[[131 132 121 123 133]
 [120 133 155 138 135]
 [146 116 113 136 139]]
:
[133 138 113]

[[147 111 117 114 104]
 [137 140 116 119 146]]
:
[104 119]

[[149 111 141 122 120]
 [137 124 140 120 118]]
:
[120 120]

[[136 114]
 [101 117]
 [ 98 125]
 [111 117]]
:
[114 101]

[[129 130]
 [114 140]
 [121 152]]
:
[130 114]

[[145 113]
 [151 109]]
:
[113 151]

[[132 135 102 114 118]
 [132 135 158 114 128]
 [132 112 141 142 128]]
:
[118 114 141]

[[101 150 124 142]
 [137 148 138 133]
 [132 141 138 136]]
:
[142 138 141]

[[104 118 130]
 [130 149 128]
 [133 146 135]
 [146 123 121]]
:
[130 149 133]
---
[[107 133 122]
 [129 126 105]
 [105 134 124]
 [131 126 110]]
:
[[131 126 110]
 [107 133 122]
 [129 126 105]
 [105 134 124]]

[[126 128 131 125 156]
 [129 135 119 108 117]
 [115 113 150 134 130]]
:
[[115 113 150 134 130]
 [126 128 131 125 156]
 [129 135 119 108 117]]

[[120 101 137]
 [131 135 120]
 [124 138 125]
 [127 138 134]
 [131 135 134]
 [125 137 122]
 [143 129 135]
 [125 137 121]
 [142 129 135]
 [122 104 136]
 [131 135 134]]
:
[[131 135 134]
 [120 101 137]
 [131 135 120]
 [124 138 125]
 [127 138 134]
 [131 135 134]
 [125 137 122]
 [143 129 135]
 [125 137 121]
 [142 129 135]
 [122 104 136]]

[[129 139 121 131 127 114 120 113 140 125 139]
 [122 114 136 118 133 128 143 126 117 123 123]
 [123 125 137 126 124 138 126 121 129 136 141]
 [122 137 145 118 136 135 103 123 152 140 150]
 [132 146 126 133 130 117 114 105 134 104 122]]
:
[[132 146 126 133 130 117 114 105 134 104 122]
 [129 139 121 131 127 114 120 113 140 125 139]
 [122 114 136 118 133 128 143 126 117 123 123]
 [123 125 137 126 124 138 126 121 129 136 141]
 [122 137 145 118 136 135 103 123 152 140 150]]

[[156 134 123 130 122 120 157 115 127]
 [101 142 146 139 106 128 135 129 130]
 [130 122 104 103 108 132 134 138 138]
 [130 131 132 156 127 129 100 117 142]
 [129 115 116 111 104 106 123 142 136]]
:
[[129 115 116 111 104 106 123 142 136]
 [156 134 123 130 122 120 157 115 127]
 [101 142 146 139 106 128 135 129 130]
 [130 122 104 103 108 132 134 138 138]
 [130 131 132 156 127 129 100 117 142]]

[[117 127 129 139 132 151 134 114 130 123]
 [116 137 119 140 139 139 141 126 139 132]
 [136 138 120 124 132  99 127 150 135 141]]
:
[[136 138 120 124 132  99 127 150 135 141]
 [117 127 129 139 132 151 134 114 130 123]
 [116 137 119 140 139 139 141 126 139 132]]

[[128 128 126 127 128 129 128 127 127 128 128 128 128 128 127]
 [106 129 128 128 129 128 127 127 129 124 128 128 127 127 128]
 [127 128 128 129 128 128 128 128 127 128 128 129 128 128 128]
 [129 128 128 128 128 128 128 129 128 128 127 128 128 128 128]
 [127 131 128 128 128 128 127 128 128 128 128 128 128 128 128]]
:
[[127 131 128 128 128 128 127 128 128 128 128 128 128 128 128]
 [128 128 126 127 128 129 128 127 127 128 128 128 128 128 127]
 [106 129 128 128 129 128 127 127 129 124 128 128 127 127 128]
 [127 128 128 129 128 128 128 128 127 128 128 129 128 128 128]
 [129 128 128 128 128 128 128 129 128 128 127 128 128 128 128]]
---
[[147 131 135 121 131 117]
 [138 123 127 138 111 131]
 [106 114 118 143 129 148]
 [139 124 128 136 113 129]]
:
[[106 114 118 143 129 148]
 [138 123 127 138 111 131]
 [139 124 128 136 113 129]
 [147 131 135 121 131 117]]

[[107 101 112 122 114 142]
 [125 141 150  99 116 124]
 [133 142 125 145 132 119]]
:
[[107 101 112 122 114 142]
 [133 142 125 145 132 119]
 [125 141 150  99 116 124]]

[[108 137 132 124 132 122 117 122 133 133 140 126]
 [127 121 133 135 124 116 134 128 127 146 133 139]
 [149 129 114 127 126 147 133 144 129 109 123 130]
 [144 129 119 126 128 143 132 139 127 114 122 128]
 [127 140 131 133 133 135 129 131 140 128 143 131]
 [128 128 128 128 128 128 128 128 128 128 128 128]]
:
[[149 129 114 127 126 147 133 144 129 109 123 130]
 [144 129 119 126 128 143 132 139 127 114 122 128]
 [128 128 128 128 128 128 128 128 128 128 128 128]
 [127 140 131 133 133 135 129 131 140 128 143 131]
 [108 137 132 124 132 122 117 122 133 133 140 126]
 [127 121 133 135 124 116 134 128 127 146 133 139]]

[[127 139 140 121 128 128 129 126]
 [128 139 138 117 130 127 131 127]
 [128 110 107 139 123 127 127 130]
 [125 114 114 136 126 126 127 130]]
:
[[128 110 107 139 123 127 127 130]
 [125 114 114 136 126 126 127 130]
 [128 139 138 117 130 127 131 127]
 [127 139 140 121 128 128 129 126]]

[[142 104 110]
 [147 128 120]
 [139 112 134]
 [108 141 127]
 [125 121 117]
 [124 117 141]
 [130 142 146]
 [106 138 124]
 [145 128 144]]
:
[[142 104 110]
 [125 121 117]
 [147 128 120]
 [106 138 124]
 [108 141 127]
 [139 112 134]
 [124 117 141]
 [145 128 144]
 [130 142 146]]

[[115 144 124 124 127]
 [140 109 127 145 144]
 [112 134 136 107 116]
 [130 132 121 131 127]
 [128 124 113 140 138]]
:
[[128 124 113 140 138]
 [130 132 121 131 127]
 [115 144 124 124 127]
 [140 109 127 145 144]
 [112 134 136 107 116]]

[[126 128 114 139 115 135 114]
 [103 137 138 120 127 140 126]
 [139 137 144 136 120 116 105]
 [142 143 125 134 132 150 118]
 [138 123 117 118 115 117 122]]
:
[[126 128 114 139 115 135 114]
 [138 123 117 118 115 117 122]
 [142 143 125 134 132 150 118]
 [103 137 138 120 127 140 126]
 [139 137 144 136 120 116 105]]
---
[[132 139 117 127 115]
 [123 136 116 134 132]
 [119 121 115 112 127]
 [125 130 118 116 119]
 [122 106 128 118 127]]
:
[[132 139]
 [123 136]
 [119 121]]

[[130 115 128 119]
 [130 120 126 124]
 [135 106 116 142]
 [122 144 130 118]
 [137 136 128 111]]
:
[[130 115]
 [130 120]
 [135 106]]

[[125 127 130 125]
 [119 124 133 119]
 [131 129 127 131]
 [133 130 125 133]
 [153 137 113 154]]
:
[[125 127]
 [119 124]
 [131 129]]

[[107 129 136 124]
 [112 123 123 105]
 [105 131 132 137]
 [103 128 120 137]]
:
[[107 129]
 [112 123]
 [105 131]]

[[124 124 142 136]
 [153 154 122 132]
 [129 102 140 108]]
:
[[124 124]
 [153 154]
 [129 102]]

[[120 120 101]
 [131 113 114]
 [147 150 123]
 [135 135 114]]
:
[[120 120]
 [131 113]
 [147 150]]

[[131 115 134]
 [104 141 123]
 [111 142 118]
 [124 137 134]
 [132 117 135]]
:
[[131 115]
 [104 141]
 [111 142]]
